Below is a small trained network, with its code and all its weights. Each question gives an input and a class and asks what happens when units are switched off, that is, made to give their printed mean instead of their output.

import numpy as np


def w(rows, s, z=0):
    codes = np.array(rows[::2]) - 128.0
    scale = np.full(codes.shape[1], s)
    scale[-1] = z or s
    return codes * scale


def f(y):
    return y / 2 * (1 + np.tanh(0.7978845608 * (y + 0.044715 * y**3)))


def log_softmax(a):
    a = a - a.max(-1, keepdims=True)
    return a - np.log(np.exp(a).sum(-1, keepdims=True))


def net(x, mask):
    res = np.array(x, float).reshape(1, 4) / 4 @ E
    y = f(res @ A[0][:, :-1].T + A[0][:, -1])
    res = res + np.where(mask, y, B[0][:, -1]) @ B[0][:, :-1]
    return log_softmax(res[-1] @ U[:, :-1].T + U[:, -1])


A, B = {}, {}
E = w([
[222,170,103,133,177,138,217],'x0',
[124,166,120,75,92,2,160],'x1',
[76,102,98,196,223,86,144],'x2',
[116,240,107,93,183,133,49],'x3',
],0.0054)
A[0] = w([
[132,2,140,151,76,128,208,75],'N1',
[119,198,137,118,163,136,86,89],'N2',
[130,115,139,145,150,193,114,114],'N3',
[194,161,124,141,167,135,189,77],'N4',
[99,121,145,127,116,125,109,86],'N5',
[133,139,124,104,116,35,141,91],'N6',
[91,91,116,158,215,86,138,55],'N7',
[123,138,120,110,120,87,142,109],'N8',
[185,147,132,75,24,178,113,4],'N9',
[81,101,113,168,206,91,144,66],'N10',
[117,191,123,114,161,137,85,63],'N11',
[125,108,131,134,152,197,119,105],'N12',
[177,152,118,132,156,135,174,74],'N13',
[45,78,126,136,82,108,44,74],'N14',
[172,145,117,130,153,131,158,56],'N15',
[122,149,135,108,116,49,151,102],'N16',
[121,149,125,110,108,45,151,100],'N17',
[114,195,119,112,160,140,86,51],'N18',
[131,103,123,162,161,238,119,103],'N19',
[166,145,120,128,152,132,158,69],'N20',
[169,155,121,131,154,137,176,64],'N21',
[135,100,131,139,156,198,111,99],'N22',
],0.014,0.0022)
B[0] = w([
[230,135,34,148,231,142,34,255],'N1',
[203,125,79,145,181,131,80,172],'N2',
[113,123,105,131,96,62,147,167],'N3',
[58,44,168,81,163,188,115,184],'N4',
[131,103,128,92,151,142,160,136],'N5',
[108,110,106,149,79,37,147,179],'N6',
[171,222,186,128,72,191,158,173],'N7',
[120,119,113,135,97,93,127,144],'N8',
[153,254,215,166,68,209,180,197],'N9',
[157,225,190,143,66,197,147,175],'N10',
[198,129,71,133,176,135,85,167],'N11',
[121,129,117,123,100,48,145,166],'N12',
[77,97,156,87,170,149,115,162],'N13',
[32,17,192,66,203,191,134,212],'N14',
[97,98,157,110,156,147,117,147],'N15',
[98,114,99,166,94,59,153,172],'N16',
[107,117,89,133,79,50,153,177],'N17',
[199,113,72,165,179,149,93,169],'N18',
[88,118,95,137,56,11,165,208],'N19',
[108,92,154,111,152,146,122,145],'N20',
[85,83,152,100,149,162,114,158],'N21',
[108,123,101,138,88,62,156,172],'N22',
],0.022,0.008)
U = w([
[232,109,30,162,224,138,22,247],'0',
[68,92,80,151,60,3,186,122],'1',
[22,19,209,21,205,200,121,93],'2',
[165,246,233,156,71,213,180,37],'3',
],0.0052,0.0013)

Each question gives the input, the list of numbers given to net, and the class t.
The units are the neurons (one row each of A and B). Each row of codes is followed by its name. A weight is (code - 128) times the scale printed after its matrix; where a second scale follows, it is the last column's (A, B and U).
mask holds one flag per neuron, in row order. A switched-off neuron (its flag False) gives its mean, the last column of its row in B, instead of its output. The means were averaged over made-up inputs and are rounded, as every weight is.
A unit's drop is (log p(t) with every unit on - log p(t) with that unit switched off) / (log p(t) with every unit on - log p(t) with every unit switched off).
The circuit of an input: a set's keep is (log p(t) with only the set's units on - log p(t) with every unit switched off) / (log p(t) with every unit on - log p(t) with every unit switched off). Starting from the 12 units with the biggest drops (on a tie, the unit counted first), units are removed one at a time, each time the one whose removal leaves the highest keep (on an exact tie, the one counted first), for as long as the keep stays at least 0.8.
units of the circuit, in order: the units of the circuit, biggest drop first
most important unit: the unit with the biggest drop
top k neurons: the k neurons with the biggest drops, biggest first
drop when u is switched off: that unit's drop, to one decimal
input [-4,-1,-8,-6], class 3: most important unit	N9
input [3,-7,5,-6], class 1: top 2 neurons	[N19, N22]
input [-3,0,-4,3], class 3: top 3 neurons	[N1, N9, N4]
input [8,2,-1,6], class 2: top 2 neurons	[N4, N1]
input [8,-8,-3,1], class 1: top 2 neurons	[N19, N14]
input [6,-5,7,-6], class 3: top 3 neurons	[N10, N7, N14]
input [-2,0,-2,1], class 2: top 3 neurons	[N1, N10, N7]
input [-5,7,8,-6], class 3: top 2 neurons	[N10, N7]
input [-2,7,-6,-7], class 0: top 3 neurons	[N1, N19, N22]
input [5,2,5,3], class 2: top 2 neurons	[N4, N9]
input [-3,-1,-6,4], class 3: top 2 neurons	[N9, N1]
input [1,3,0,0], class 1: top 2 neurons	[N1, N14]
input [-5,3,-3,-1], class 2: top 2 neurons	[N14, N19]
input [-6,-3,4,-4], class 2: units of the circuit, in order	[N14]
input [-3,-8,-5,-6], class 1: drop when N19 is switched off	1.6
input [0,8,-3,-8], class 0: drop when N22 is switched off	0.3
input [6,-8,-5,-6], class 1: drop when N19 is switched off	1.7
input [-3,-2,5,1], class 3: drop when N1 is switched off	0.0
